Here is a tiny trained network, its code and every weight. The questions are about switching its units off for an input and a class, where a switched-off unit gives its printed mean instead of its output.

import numpy as np


def w(rows, s, z=0):
    codes = np.array(rows[::2]) - 128.0
    scale = np.full(codes.shape[1], s)
    scale[-1] = z or s
    return codes * scale


def norm(h):
    return h / np.sqrt((h * h).mean(-1, keepdims=True) + 1e-5)


def f(y):
    return y / 2 * (1 + np.tanh(0.7978845608 * (y + 0.044715 * y**3)))


def log_softmax(a):
    a = a - a.max(-1, keepdims=True)
    return a - np.log(np.exp(a).sum(-1, keepdims=True))


def net(x, mask):
    res = np.array(x, float).reshape(1, 6) / 4 @ E
    u = 0
    for l in range(2):
        y = f(norm(res) @ A[l][:, :-1].T + A[l][:, -1])
        res = res + np.where(mask[u : u + 3], y, B[l][:, -1]) @ B[l][:, :-1]
        u += 3
    return log_softmax(norm(res)[-1] @ U[:, :-1].T + U[:, -1])


A, B = {}, {}
E = w([
[254,101,25,102,147,158,162,140,169,99,171],'x0',
[156,126,173,128,147,177,138,149,130,166,64],'x1',
[140,129,145,179,161,102,97,179,100,168,104],'x2',
[172,91,109,105,118,224,62,79,40,142,153],'x3',
[94,125,99,131,100,143,99,112,159,118,117],'x4',
[123,206,177,62,134,72,91,120,162,109,65],'x5',
],0.0062)
A[0] = w([
[235,157,84,100,194,77,130,94,204,99,91,3],'0.n1',
[149,137,193,108,26,142,67,70,121,125,153,95],'0.n2',
[141,143,181,55,103,153,3,98,44,130,134,118],'0.n3',
],0.0062,0.0021)
B[0] = w([
[79,111,137,240,107,86,230,161,143,84,56,220],'0.n1',
[144,167,134,159,165,150,246,184,254,141,180,181],'0.n2',
[111,73,106,190,62,35,184,138,146,162,129,254],'0.n3',
],0.0067,0.0047)
A[1] = w([
[191,105,177,176,144,128,149,98,169,105,147,1],'1.n1',
[86,254,184,26,150,72,108,153,155,143,113,131],'1.n2',
[115,166,168,105,68,105,193,231,140,142,171,175],'1.n3',
],0.0065,0.00091)
B[1] = w([
[169,149,107,118,195,113,209,90,140,183,198,159],'1.n1',
[145,203,91,40,170,251,72,134,40,98,176,215],'1.n2',
[122,52,254,128,131,102,55,187,126,189,49,253],'1.n3',
],0.0085,0.0048)
U = w([
[22,68,206,104,146,67,102,180,168,109,123,194],'0',
[152,55,115,212,107,73,179,98,149,179,191,1],'1',
[213,149,84,3,178,173,29,114,64,123,208,183],'2',
],0.0054,0.00091)

Each question gives the input, the list of numbers given to net, and the class t.
The units are the neurons (one row each of A and B). Each row of codes is followed by its name. A weight is (code - 128) times the scale printed after its matrix; where a second scale follows, it is the last column's (A, B and U).
mask holds one flag per neuron, layer by layer. A switched-off neuron (its flag False) gives its mean, the last column of its row in B, instead of its output. The means were averaged over made-up inputs and are rounded, as every weight is.
A unit's drop is (log p(t) with every unit on - log p(t) with that unit switched off) / (log p(t) with every unit on - log p(t) with every unit switched off).
The circuit of an input: a set's keep is (log p(t) with only the set's units on - log p(t) with every unit switched off) / (log p(t) with every unit on - log p(t) with every unit switched off). Starting from all 6 units, units are removed one at a time, each time the one whose removal leaves the highest keep (on an exact tie, the one counted first), for as long as the keep stays at least 0.8.
circuit, biggest first: the units of the circuit, biggest drop first
k most important neurons: the k neurons with the biggest drops, biggest first
k most important neurons of layer l: the k neurons of layer l with the biggest drops, biggest first
drop of u: that unit's drop, to one decimal
input [-8,1,0,-5,1,3], class 2: circuit, biggest first => (1.n2 0.n1)
input [-5,5,3,-1,1,6], class 2: circuit, biggest first => (1.n2)
input [-3,1,0,-8,-6,2], class 2: 2 most important neurons of layer 0 => (0.n3 0.n1)
input [6,-4,-3,8,-8,4], class 1: circuit, biggest first => (1.n2 0.n3)
input [-1,-5,-3,7,-6,3], class 0: 3 most important neurons => (1.n3 0.n2 0.n3)
input [5,1,-1,5,-7,3], class 1: circuit, biggest first => (0.n1 1.n2)
input [1,8,4,4,7,1], class 1: 3 most important neurons => (1.n2 0.n3 1.n3)
input [5,0,5,1,-4,8], class 1: 2 most important neurons of layer 1 => (1.n2 1.n1)
input [8,0,-2,0,-6,4], class 0: 2 most important neurons => (0.n1 1.n2)
input [7,-6,2,8,0,1], class 1: 2 most important neurons => (1.n2 0.n3)
input [0,-8,5,-5,-5,4], class 2: 3 most important neurons => (1.n2 0.n3 0.n2)
input [4,-8,-7,6,8,2], class 1: 2 most important neurons => (1.n2 0.n2)
input [-8,5,2,-1,7,8], class 2: 2 most important neurons => (1.n2 0.n1)
input [3,-1,0,7,3,3], class 1: circuit, biggest first => (0.n3)
input [0,-2,-6,7,-2,-3], class 1: 2 most important neurons of layer 0 => (0.n3 0.n2)
input [-8,-3,-1,-8,0,4], class 2: drop of 1.n2 => 0.8
input [-2,-7,2,-5,2,4], class 2: drop of 1.n2 => 0.7
input [-6,2,2,-7,-7,1], class 2: drop of 1.n2 => 0.7
input [-1,-5,-3,-5,-7,6], class 2: drop of 0.n3 => 0.3
input [1,4,0,4,-1,2], class 1: most important neuron => (1.n1)
